Moves between states:
z702: m>., d>z16, u>z528, j>z300, q>z278, s>z420
z172: m>z604, d>z756, u>., j>z838, q>z104, s>z511
z431: m>z247, d>z879, u>z189, j>z60, q>., s>z984
z62: m>., d>z307, u>., j>z724, q>z982, s>z477
z719: m>z486, d>z166, u>z490, j>z240, q>z201, s>z389
z770: m>., d>z150, u>z877, j>z595, q>., s>z330
z285: m>z412, d>z829, u>z166, j>z684, q>z483, s>z201
z302: m>z657, d>z245, u>z539, j>z879, q>., s>z60
z595: m>., d>z605, u>z717, j>z770, q>., s>z184
z214: m>z890, d>z174, u>., j>z260, q>z32, s>z965
z483: m>z600, d>z60, u>z285, j>z984, q>., s>z245
z90: m>z75, d>z233, u>z890, j>z950, q>z515, s>z799
z300: m>., d>z386, u>z960, j>z702, q>z299, s>z17
z651: m>z548, d>z950, u>z711, j>z799, q>z857, s>z98
z260: m>z154, d>z490, u>., j>z214, q>z389, s>z47
z717: m>., d>z17, u>z236, j>z877, q>z595, s>z386
z950: m>z687, d>z486, u>z154, j>z90, q>z571, s>z651
z752: m>., d>z962, u>., j>z307, q>z960, s>z724
z420: m>., d>z702, u>z982, j>z17, q>z150, s>z877
z157: m>z712, d>z271, u>z233, j>z277, q>z121, s>z515
z600: m>z910, d>z871, u>z412, j>z430, q>., s>z626
z890: m>z511, d>z928, u>., j>z154, q>z90, s>z467
z563: m>z236, d>z548, u>z265, j>z480, q>z841, s>z221
z251: m>z62, d>z511, u>., j>z918, q>z596, s>z756
z928: m>z172, d>z401, u>., j>z130, q>z233, s>z890
z684: m>z271, d>z189, u>z139, j>z285, q>z984, s>z433
z139: m>z124, d>z464, u>z516, j>z166, q>z684, s>z240
z330: m>., d>z770, u>z16, j>z184, q>., s>z278
z511: m>z307, d>z172, u>., j>z672, q>z75, s>z251
z829: m>z857, d>z539, u>z76, j>z189, q>z60, s>z285
z233: m>z104, d>z124, u>z928, j>z486, q>z157, s>z90
z464: m>z799, d>z32, u>z965, j>z76, q>z189, s>z139
z767: m>z150, d>z512, u>z290, j>z545, q>., s>z778
z221: m>z11, d>z563, u>z838, j>z104, q>z584, s>z687
z278: m>., d>z330, u>z702, j>z299, q>., s>z150
z681: m>z512, d>z121, u>z515, j>z657, q>., s>z247
z240: m>z233, d>z139, u>z174, j>z719, q>z433, s>z32
z512: m>z278, d>z428, u>z342, j>z688, q>., s>z767
z711: m>z918, d>z154, u>., j>z467, q>z651, s>z549
z877: m>., d>z420, u>z77, j>z717, q>z770, s>z16
z60: m>z871, d>z302, u>z829, j>z431, q>., s>z483
z604: m>., d>z477, u>., j>z962, q>z802, s>z307
z277: m>z584, d>z412, u>z486, j>z157, q>z626, s>z571
z477: m>., d>z62, u>., j>z975, q>z77, s>z604
z98: m>z563, d>z651, u>z549, j>z124, q>z412, s>z486
z528: m>., d>z802, u>z307, j>z960, q>z702, s>z982
z308: m>z184, d>z910, u>z584, j>z428, q>., s>z688
z265: m>z975, d>z918, u>., j>z756, q>z563, s>z838
z154: m>z672, d>z130, u>., j>z890, q>z950, s>z711
z77: m>., d>z982, u>z477, j>z236, q>z877, s>z802
z316: m>z515, d>z433, u>z32, j>z539, q>z879, s>z189
z841: m>z717, d>z761, u>z563, j>z347, q>z910, s>z584
z962: m>., d>z975, u>., j>z604, q>z11, s>z752
z17: m>., d>z300, u>z497, j>z420, q>z605, s>z717
z290: m>z420, d>z342, u>z596, j>z761, q>z767, s>z347
z975: m>., d>z724, u>., j>z477, q>z236, s>z962
z960: m>., d>z11, u>z752, j>z528, q>z300, s>z497
z299: m>., d>z184, u>z300, j>z278, q>., s>z605
z47: m>z711, d>z260, u>., j>z965, q>z76, s>z439
z910: m>z595, d>z545, u>z841, j>z778, q>., s>z308
z799: m>z596, d>z90, u>z467, j>z651, q>z164, s>z124
z724: m>., d>z752, u>., j>z62, q>z497, s>z975
z467: m>z251, d>z890, u>., j>z711, q>z799, s>z401
z626: m>z308, d>z600, u>z277, j>z121, q>., s>z657
z75: m>z528, d>z104, u>z511, j>z687, q>z342, s>z596
z756: m>z477, d>z251, u>., j>z265, q>z480, s>z172
z490: m>z130, d>z439, u>., j>z174, q>z719, s>z260
z657: m>z688, d>z626, u>z571, j>z681, q>., s>z871
z965: m>z467, d>z214, u>., j>z47, q>z464, s>z516
z201: m>z277, d>z285, u>z719, j>z433, q>z245, s>z539
z516: m>z401, d>z965, u>., j>z439, q>z139, s>z174
z121: m>z428, d>z430, u>z157, j>z626, q>., s>z681
z412: m>z841, d>z857, u>z98, j>z271, q>z600, s>z277
z430: m>z778, d>z247, u>z271, j>z600, q>., s>z121
z347: m>z877, d>z290, u>z480, j>z841, q>z778, s>z712
z778: m>z770, d>z767, u>z347, j>z910, q>., s>z428
z189: m>z164, d>z316, u>z464, j>z829, q>z431, s>z684
z666: m>z300, d>z584, u>z687, j>z342, q>z688, s>z761
z164: m>z290, d>z515, u>z799, j>z857, q>z247, s>z271
z761: m>z17, d>z666, u>z548, j>z290, q>z545, s>z841
z401: m>z756, d>z467, u>., j>z549, q>z124, s>z928
z428: m>z330, d>z778, u>z712, j>z308, q>., s>z512
z596: m>z982, d>z75, u>z251, j>z548, q>z290, s>z480
z184: m>., d>z595, u>z386, j>z330, q>., s>z299
z433: m>z157, d>z684, u>z240, j>z201, q>z442, s>z316
z442: m>z121, d>z984, u>z433, j>z245, q>., s>z879
z439: m>z549, d>z47, u>., j>z516, q>z166, s>z490
z480: m>z77, d>z596, u>z756, j>z563, q>z347, s>z104
z16: m>., d>z877, u>z802, j>z386, q>z330, s>z702
z548: m>z497, d>z687, u>z918, j>z596, q>z761, s>z563
z571: m>z666, d>z277, u>z950, j>z515, q>z657, s>z857
z342: m>z702, d>z712, u>z75, j>z666, q>z512, s>z290
z539: m>z571, d>z201, u>z389, j>z316, q>z302, s>z829
z307: m>., d>z604, u>., j>z752, q>z528, s>z62
z166: m>z98, d>z76, u>z439, j>z139, q>z285, s>z719
z584: m>z386, d>z841, u>z221, j>z712, q>z308, s>z666
z497: m>., d>z960, u>z724, j>z982, q>z17, s>z236
z871: m>z545, d>z657, u>z857, j>z247, q>., s>z600
z389: m>z950, d>z719, u>z260, j>z32, q>z539, s>z76
z879: m>z681, d>z442, u>z316, j>z302, q>., s>z431
z545: m>z605, d>z688, u>z761, j>z767, q>., s>z910
z984: m>z430, d>z431, u>z684, j>z483, q>., s>z442
z245: m>z626, d>z483, u>z201, j>z442, q>., s>z302
z982: m>., d>z528, u>z62, j>z497, q>z420, s>z77
z271: m>z347, d>z164, u>z124, j>z412, q>z430, s>z157
z857: m>z761, d>z571, u>z651, j>z164, q>z871, s>z412
z515: m>z342, d>z157, u>z90, j>z571, q>z681, s>z164
z32: m>z90, d>z240, u>z214, j>z389, q>z316, s>z464
z104: m>z802, d>z480, u>z172, j>z221, q>z712, s>z75
z130: m>z838, d>z549, u>., j>z928, q>z486, s>z154
z802: m>., d>z77, u>z604, j>z11, q>z16, s>z528
z236: m>., d>z497, u>z975, j>z77, q>z717, s>z11
z386: m>., d>z717, u>z11, j>z16, q>z184, s>z300
z124: m>z480, d>z799, u>z401, j>z98, q>z271, s>z233
z687: m>z960, d>z221, u>z672, j>z75, q>z666, s>z548
z11: m>., d>z236, u>z962, j>z802, q>z386, s>z960
z549: m>z265, d>z711, u>., j>z401, q>z98, s>z130
z150: m>., d>z278, u>z420, j>z605, q>., s>z770
z672: m>z752, d>z838, u>., j>z511, q>z687, s>z918
z712: m>z16, d>z347, u>z104, j>z584, q>z428, s>z342
z247: m>z767, d>z681, u>z164, j>z871, q>., s>z430
z605: m>., d>z299, u>z17, j>z150, q>., s>z595
z688: m>z299, d>z308, u>z666, j>z512, q>., s>z545
z838: m>z962, d>z265, u>., j>z172, q>z221, s>z672
z918: m>z724, d>z672, u>., j>z251, q>z548, s>z265
z76: m>z651, d>z389, u>z47, j>z464, q>z829, s>z166
z486: m>z221, d>z98, u>z130, j>z233, q>z277, s>z950
z174: m>z928, d>z516, u>., j>z490, q>z240, s>z214

The rows follow the links: the fewer symbols apart two states are, the more alike their rows tend to be.

Each row is also shifted at random along 3 hidden directions that mean nothing.

Some states, each with a row of numbers:
z890	[ -75,  -26,   89,  -16,   21,   -4,  -59,   -5,   17,  -54,   10,   73,  -10,    0,    5,   65,   89,  -74,   62,   81,  -46,   38,  -89, -141,   55,   87]
z829	[ 248,  -70,   80,   28,  -44,  -31,  -59,  -23,  -28,   61, -142,  -65,    6,  -48,  -28,   -7,   37,   90,  -57,   -9,   53,    6,   25,  112,  109,  -99]
z604	[  94, -140,   40,  124,   18,  -68,   48,  -10,   82,  -29,   57,  -30,  -77,   18,  -22,  -75,  181,  -71,  -88,  -17,  -70,  -66,   -1,  -89,  -39,   25]
z150	[  35,  -74,  104,   80,  -22,  -56,  125,  -45,  -36,   42, -139,  -38,   77,  -70,   34,   27,   65,  -12, -166,    7,   31,  -70,   75,   47,   28,  -32]
z962	[ -58,  -32,  -87,   43,   -4,  -47,  -64,   54,   41,  -31,  106,  -43, -142,   99,  -29, -116,    0,  -25,   28,  -35,   59,  -11,   -8,   26,  -67,   11]
z761	[ -85,   69,   55,   60,  -82,  -16,  -36,  -21,  -63,   39,  -86,  -46,  -20,  -46,   34,   16,  -49,   99,  -29,  -27,   62,   25,   52,   57,  113, -147]
z214	[-204,  -40,   75,  -50,   75,  -82,  -11,  -20,   24,  -11,  -37,    3,   34,   68,  -13,  155,  -21,  -79,   27,   77,   32,   87, -124,   58,   16,  196]
z221	[ -16,   79,    6,   60,  -99,  -76,  -30,  -60,  -24,   40,   72,  -34, -156,  -28,  -70,  -19,   -6,   50,   19,   -6,   44,  150,  -18,  -90,   44,  -71]
z483	[ 205,  -51,  -29,  -19,  -35,   21,   17,  -15,  -30,  106,  -81,  -27,   43,  -86,  -91,  -54,    5,   -1,  -17,  -63,   96,   33,   63,   86,    0,  -71]
z172	[-174,   13, -115,  -12,   64,   88,  -44,   11,   67, -139,  173,   65,  -15,  112,   41,  -47,   57,  -25,   80,   19, -110,  -91,  -13, -110, -148,   77]
z480	[   8,    2,   17,   85,   56,   84,   47,  -40,  117,  -29,  108,  -11,   81,  -45,    9,  -73,  135,  -99, -100,    8,  -64,  -26,   67,  -95,  -44, -115]
z770	[-163,  -42, -112,  -75,   46,   82,  154,   24,   33,   -9,  -22,    6,  145,  -29,   39,  -34,  -55,  -55,  -78,  -73,   15, -130,  124,  170, -147,  -40]
z302	[  47,   13,  -20,  -42,  -48,  -47,   56,   49, -113,   57, -138,   28,  -27,  -54,  -39,    7, -103,   65,   55,   -5,   69,   32,  -16,   78,   17,   66]
z549	[ 140,  -60,   76,   74,  -47,  -58, -165,  -40,   22,  101,   22,  -94,  -40,  -61, -134,  -48,  111,  -56,  -40,    0,   99,  150,   26, -101,  169, -127]
z511	[-205,  -42,   88,   71,   15,  -58,   -8,    0,   14,  -42,    7,  -10,  -37,   11,    5,   42,   65,  -99,  -28,   21,   -8,    4,  -51,  -99,   62,   28]
z342	[ -85,  106,  -21,   24,   53,   27,  109,   50,  -43, -114,   41,   63,    9,  -23,   90,   45,    7,   11,   57,   34, -106,  -95,  -43,  -76,  -28,   76]
z386	[ 222,   28, -107,   55,  -51,  -54,   47,   11,  -25,  -32,  105,    5, -170,   40,  -10, -131,   -8,   81,    2,  -49,  -36,  -37,   20,   -2,  -85,  -13]
z910	[  17,   81,  -33,   14, -112,  -29,   17,  -22,  -72,   78,  -60,  -60,  -23,  -54,  -52,   58, -105,    8,  -41,   17,  139,  170,   82,    6,   54, -112]
z300	[  16,   34,  -64,   59,   56,  -25,   86,   74,  -16,  -19,  -15,  -55, -135,   26,   68, -124,    8,   34,  -20, -107,   -9, -123,  -26,   35,   31,   -7]
z548	[  61,  113,   10,   88,  -37,  -10,  -78,   44,    2,  -68,   57,  -56, -102,   97,   49,   31,  -27,   45,   24,   36,  -12,  -11,  -47,  -44,   64, -119]
z236	[-100,   -8,   17,   60,  -31,  -65,  -17,  -12,   68,   56,   -3, -149, -103,   47,  -61,  -45,  -40,  -75,  -67,  -46,  151,   93,   14,  152,   79, -107]
z681	[  99,    6,   29,   -9,   -8,   34,   83,  -17,  -87,   18,  -74,   77,   95, -118,   15,   42,   39,   46,  -18,  -13,  -75,   -9,   12, -115,   34,   70]
z584	[  53,  143,  -10,   38, -123,  -89,    1,  -49,  -54,   25,   49,  -17, -163,   12,  -31,   43, -112,   51,   72,   43,   -9,  180,  -14,  -60,   -3,   25]
z240	[ -46,  -90,   98,   -7,  -53,  -96,   34, -136,    6,  130,  -16,  -16,    2,   63,  -31,  189,  -35,  -47,   -1,   81,   25,  229,  -59,   41,  -64,  190]
z490	[ 200,   21,  -69,  -21,  -16,  -62, -114,    2,   24,  -75,  156,   14, -140,  186,  -20,   21,  -83,   -8,  155,   58,    1,  109, -123,  -66,  -79,  136]
z605	[  65,   40,  -93,   -9,  -23,  -20,    6,   63,  -69,  -48,  -44,  -16,   -5,   33,   49,    0, -116,   67,  -13,  -32,   37,  -94,   39,  108,  -50,  -44]
z464	[  95,  -62,  119,   11,   29,   10,   -2,  -34,   34,  -19,  -34,   11,   91,   63,   56,   84,   31,  -20,   -9,   60,  -47,  -39,  -47,   53,   -6,   57]
z260	[-312,  -86,   59,  -75,   17,  -61, -100,   26,  -11,   49, -112,  -36,  -80,   48,  -78,    4,  -43,  -23,   71,  -23,   97,   31,  -94,   98,   87,   52]
z98	[ -13,   95,  -41,  -80,  -36,   69,  -95,   20,   37,   46,   23,  -30,    2,   37,  -52,   21, -101,    0,   84,   36,   69,  127,  -35,   16,   27,  -78]
z711	[   1,   72,  -16,  -31,    0,    9, -181,   35,   19,  -89,   86,   -8,    4,  106,  -11,   25,  -63,   33,  122,   20,    0,   13,  -70,  -56,   65,  -21]
z975	[  64,  -54,  -58,   26,    3,  -28,  -61,   37,   89,  -32,   74, -110,  -87,  108,  -38,  -73,  -10,  -98,    2,  -30,   73,    9,  -11,   43,   18,  -51]
z278	[ -93,  -30,  -23,   29,   39,    6,  187,   38,  -62,  -42,  -65,   50,   31,  -33,   56,   38,  -13,    3,  -42,   24,  -48,  -83,  -19,   24,  -49,   74]
z77	[ -63,  -93,   43,   64,   56,   -4,   97,  -24,  108,    0,   20,  -78,   31,    5,   11,   18,   67, -125, -124,   10,   25,  -33,   33,   84,  -23,   12]
z316	[-218,  -97,  116,  -35,   22,   -1,   97,  -52,   -4,  124, -176,    8,  106,  -75,  -11,   81,   18,  -16,  -39,   -1,  -18,   43,  -45,  117,   26,  100]
z595	[  57,   53, -173,  -82,   25,   74,   50,  109,  -11,  -22,   12,  -14,   20,   -1,   12, -132,  -84,    9,    2,  -96,   44, -170,   83,  128,  -87,  -65]
z245	[-115,   82,  -67, -166,  -48,  -28,   20,  -12,  -76,   74,  -41,    4,    9,   66,  -49,  116, -245,   80,  110,   16,   99,  151,    2,  125,  -97,  113]
z497	[ -38,   43,  -31,   56,    2,  -28,  -53,   54,   43,  -80,  -23,  -74,  -64,  132,   66,   34,  -75,   -7,   23,   -4,   30,  -91,  -37,  108,   21,  -37]
z439	[ 125,   79, -100,  -66,   43,   10, -129,   73,   59,  -59,  118,  -17,  -46,  178,  -29,   28,  -93,  -56,  109,    6,   42,   43,  -71,   47,  -58,   72]
z233	[-110,  -61,   19,  -27,   11,   56,  -18, -106,   35,   93,   61,   36,   59,  -67,  -55,  -18,   73,    5,    2,   51,  -72,  111,  -10,  -60,  -51,   15]
z174	[  45, -155,   50,   15,    7,  -60,  -21, -120,   78,   66,   29,  -10,  -30,   15,  -55,   20,  119,  -67,   14,   32,  -32,   86,  -45,  -35,  -36,   91]
z928	[ -51,  -43,    1,   -2,   17,    3,  -56,  -52,   61,   -3,  112,   65,   27,    3,  -37,  -30,   76,  -29,   63,   37,  -74,   54,  -20, -135,  -70,   66]
z666	[  74,  103,  -53,   63,  -14,    8,   39,  114,  -54,  -77,    6,   58,  -98,  -75,   40, -107,   -3,   68,    2,  -48,  -36, -103,   -2, -105,   65,  -64]
z965	[  79,  -91,   97,   -9,   65,  -14,  -67,    9,   75,  -55,   -1,   -9,   79,  101,   63,   82,   47,  -64,    1,   37,  -18,  -46,  -83,   -4,   -8,   85]
z563	[  78,  111,    4,   68,  -51,  -62,  -87,  -35,   28,    7,   90,  -97,  -71,   67,  -29,  113,  -97,  -80,   13,   36,  106,  157,  -33,  -62,   86, -102]
z512	[-105,   67,   12,   38,    5,  -19,  148,   29,  -72,  -25,  -89,   66,   41, -117,   46,   41,   -2,   28,  -58,   19,  -20,  -41,   28,  -41,    1,   43]
z62	[ 191,  -27,   82,   75,   42,  -61,  -31,   -4,   59, -134,   70,  -28,  -43,  151,   81,  137,   35,  -43,  -33,   75,  -35,  -54, -102,  -89,   -8,  106]

The symbols that take the first to the second take the third to the fourth, perhaps in another order. What is the fourth?
Answer with the state's name.
[ -90,  -69,  -13,   46,   12,  -38,   34,  -35,   90,  -34,   95,   -7,  -41,  135,    2,   65,   36,  -66,    7,   39,  -15,   14,  -62,  -38, -112,  105]
: [  64,  -55,  -25,   59,   -7,  -49,  -42,   12,   69,  -13,   84, -100, -114,   64,  -39,  -48,   12, -117,  -30,  -20,  101,   17,    8,   36,   22,  -64]
:: [ -35,  -36,   -9,   -1,   30,   11, -114,   56,   15,  -20,   -6,   22,  -69,  -43,  -50, -189,  100,  -15,   38,  -47,  -13,  -25,  -39,  -74,  125,  -66]
: z928

[ -84,   23,   -7,  -60,   39,   38, -107,   -7,   70,  -43,  103,   30,   97,   84,  -22,  120,  -43, -110,   70,   93,    3,   91,  -36,  -68,  -11,   40]
: [ 211,  -31,  130,   34,   65,   66,  -55,  -49,   53,  -38,   31,   43,  108,  -48,   24,  -11,  212,   18,  -18,   42, -128,  -94,  -23, -138,   34,  -45]
:: [ 209,  169,  -83, -100,  -16,   70,  -62,   -4,    2,  -12,   86,   38,   14,   40,    2,   33, -179,   53,  130,   43,   15,   67,  -25,  -15,   -9,  -21]
: z871

[ -89,  132,  -11,   55,  -48,  -31,   32,   50,  -78,   -8,  -21,  -25, -111,  -57,   10,  -20,  -70,   89,  -11,  -10,   42,   22,   -9,  -56,  104,  -48]
: [ -42,   84,  -24,   14,  -85,  -14,  -32,   51,  -75,   -7,  -75,  -13,   13,  -39,   10,   37,  -91,  141,  -35,  -10,   61,  -23,   83,   22,   60, -102]
:: [   9,   21,  -53,   55,  -13,   -2, -123,   47,   76,  -46,   96,  -42,  -67,   45,  -44,  -78,   38,  -64,    4,   -5,   34,   33,   17,  -36,   46, -122]
: z221

[  65,   36,   -5,  -47,   51,   44,  -87,  -24,   92,  -94,  141,   34,   84,   98,   22,   39,   15,  -91,   91,   97,  -40,   71,  -31, -111,  -41,   61]
: [-277,  -72,    9,  -83,   83,  175,  -16,  -34,   76,   76,   10,    4,  197,  -77,  -32, -115,   77,  -78,  -21,  -32,    0,  -16,   57,   58,  -30, -130]
:: [  99,    9,    6,   80,   74,   -8,   13,   20,   41, -127,   42,   -8,  -14,  153,  117,   61,   47,  -48,  -15,   18,  -89, -185,  -28,  -15,  -81,   54]
: z420

[ -79,  121,  -58, -100,  -55,   30,    1,   67, -122,  -23,  -72,   64,   12,  -52,   12,   18, -164,  124,  123,  -32,   39,   45,    0,   18,   31,   51]
: [ -25,  118,  -71, -123,  -41,   87,  -37,   38,  -47,  -28,  -29,   71,   79,   14,   18,   42, -161,  105,   61,    2,   11,  -28,   50,   64,    1,  -47]
:: [-194,    5, -131,   10,   14,   14,   24,   29,   24,  -26,   65,  -59, -129,  105,  -19, -117,  -56,   35,   31,  -45,   16,  -32,    7,  100,  -69,    9]
: z960

[ -20,  -48,  -91,  -52,   39,    9,  -99,    3,   54,  -10,  107,   11,  -86,  111,  -58,  -95,   15,    7,  107,  -31,   12,  -24,  -44,   27,  -96,   33]
: [ 128,   82,  -38,    6,   11,  -23, -148,   70,  -27, -117,   68,   40, -122,   52,   -9,  -32,   24,  -14,   87,   36,  -19,   28, -115, -125,  110,   54]
:: [ -50,  -30,   16,   -8,   87,   92,   90,   29,  -42,    5,  -64,  103,   96, -176,   12, -117,  135,   42,  -37,  -19, -138,  -98,   27,  -75,   27,  -19]
: z290

[ -67,  114,   -2,   -9,   45,   64,  114,  -18,   48,  -68,   79,  -11,  125,  -15,   48,  101,  -39,  -54,  -40,   58,  -44,   20,   60,  -46,  -67,  -29]
: [ -24,   18,   35,   90,   19,   -5,  109,   23,  -29,  -40,    8,   37,    3,  -82,   80,    0,  101,    0,  -60,    3, -101,  -82,    1, -118,   44,   28]
:: [  97,  -22,  -66,   22,   -7,  -34,  172,  -28,  -37,    1,   11,   32,    1,  -38,   12,  -29,   36,   57,  -82,   -2,  -51,  -94,   93,  -35, -142,   58]
: z150

[ 191,  208,  -43,   60,  -37,  -25,  -58,   32,  -71, -115,   32,   16,  -52,  115,   98,   82, -101,   91,   65,   62,  -24,  -36,    8,  -65,   40,  -62]
: [ 266,  160, -119,    5,  -80,  -47,   40,    8,  -97,  -54,  109,   39, -107,   46,   18,   21, -122,   75,   92,   35,  -30,   69,   11, -152,  -89,   43]
:: [ -67,  -46,   95,  128,   19,  -25,   80,    9,  -12,  -26,  -44,   -9,  -26, -118,  -10,  -76,  189,  -38,  -86,   -3,  -68,  -89,  -26, -132,   93,  -57]
: z347

[ 121,   89,  -33,  -71,   20,   32,   52,   19,  -91,  -57,  -11,  140,   87,  -48,   57,   81,  -36,   68,   75,   48,  -75,  -28,   -7,  -99,  -69,  128]
: [  30,   58,   27,  -41,  -87,  -16,  -49,   18,  -88,   62,  -88,    1,   76,  -75,  -27,   65,  -94,  121,   31,  -15,   54,   45,   32,   16,   75,  -71]
:: [  31,  -38,   -2,   43,   55,    3,  150,  -44,   75,    3,    2,  -21,   72,   10,   29,  -32,   55, -119, -113,  -19,   20,  -76,   57,   72,  -72,  -29]
: z386

[ -15,  -50,  -13,   37,   12,  -34,  160,   27,  -47,  -27,  -80,   54,   44,  -71,   68,    0,    4,    4,  -82,  -31,  -54, -103,   12,    8,  -55,   78]
: [ 158,   71,  -90,   44,  -25,  -41,   86,   85, -108,  -88,  -25,   -5,  -99,   11,   47,  -20,  -70,   50,   25,  -50,    8, -111,    2,   13,    8,   71]
:: [-102, -138,  -45,  -85,   91,  128,  -60,   29,  139,   -1,   47,    0,   83,   53,  -58, -104,  109, -116,    7,  -32,    1,  -79,   -1,   87,  -77,   22]
: z439

[ 143,  -12,   51,   -3,   46,   67,  -35,  -68,   72,    0,   85,   21,  126,  -21,  -44,   37,   75, -112,  -19,   24,  -57,   74,    6,  -93,    1,  -18]
: [   1,  -59,   -1,  114,   12,   -2,   36,  -66,   55,   18,  109,   51,  -42,  -46,    5, -114,  191,  -45,  -58,   -8, -108,  -28,   21, -164,  -58,  -19]
:: [ -19,  -41,   28,   56,   62,   50,  -70,   40,   56, -139,   82,   36,   41,   40,   60,  -51,  144,  -32,  -46,   31, -104, -183,   -3, -119,  -22,  -21]
: z477

[ -16,  -46,   50,   97,  -31,  -95,  -37,   45,   13,  -38,  -27,  -91, -158,   48,  -31,  -35,   66,  -60,  -36,   -9,   67,  -14,  -89,  -31,   81,   -3]
: [   2,  -82,   30,  104,   66,  -22,   97,  -64,   63,    7,   61,  -14,  -72,   36,   45,  -28,   91,  -56,  -52,   -6,  -43,  -35,    4,  -39, -134,   51]
:: [-184, -134,  121,  -16,   77,   38,   43,   -7,  -11,   76, -143,   20,   38,  -97,  -37,  -33,  109,  -37,  -48,  -22,  -36,  -24,  -53,   81,   25,   83]
: z201

[  -9,   21,  -25,   62,   -3,  -16,  -60,   59,   10,  -95,   79,   -2, -125,   47,   28,  -76,   51,  -54,   32,    5,   -6,  -44,  -32, -115,   73,    1]
: [  11,   33,   13,  114,  -67,   18,   46,   60,  -69,   26,  -60,  -46, -115, -156,  -29, -172,  137,   52,  -41,  -76,  -16,  -70,   49,  -86,  136, -119]
:: [ 183,   -5,   54,  -33,   60,   12,   18,  -71,   88,   15,   50,  -13,   54,  120,  -17,  184,  -55,  -90,    3,   88,    5,  166,  -69,   31,  -59,  112]
: z984

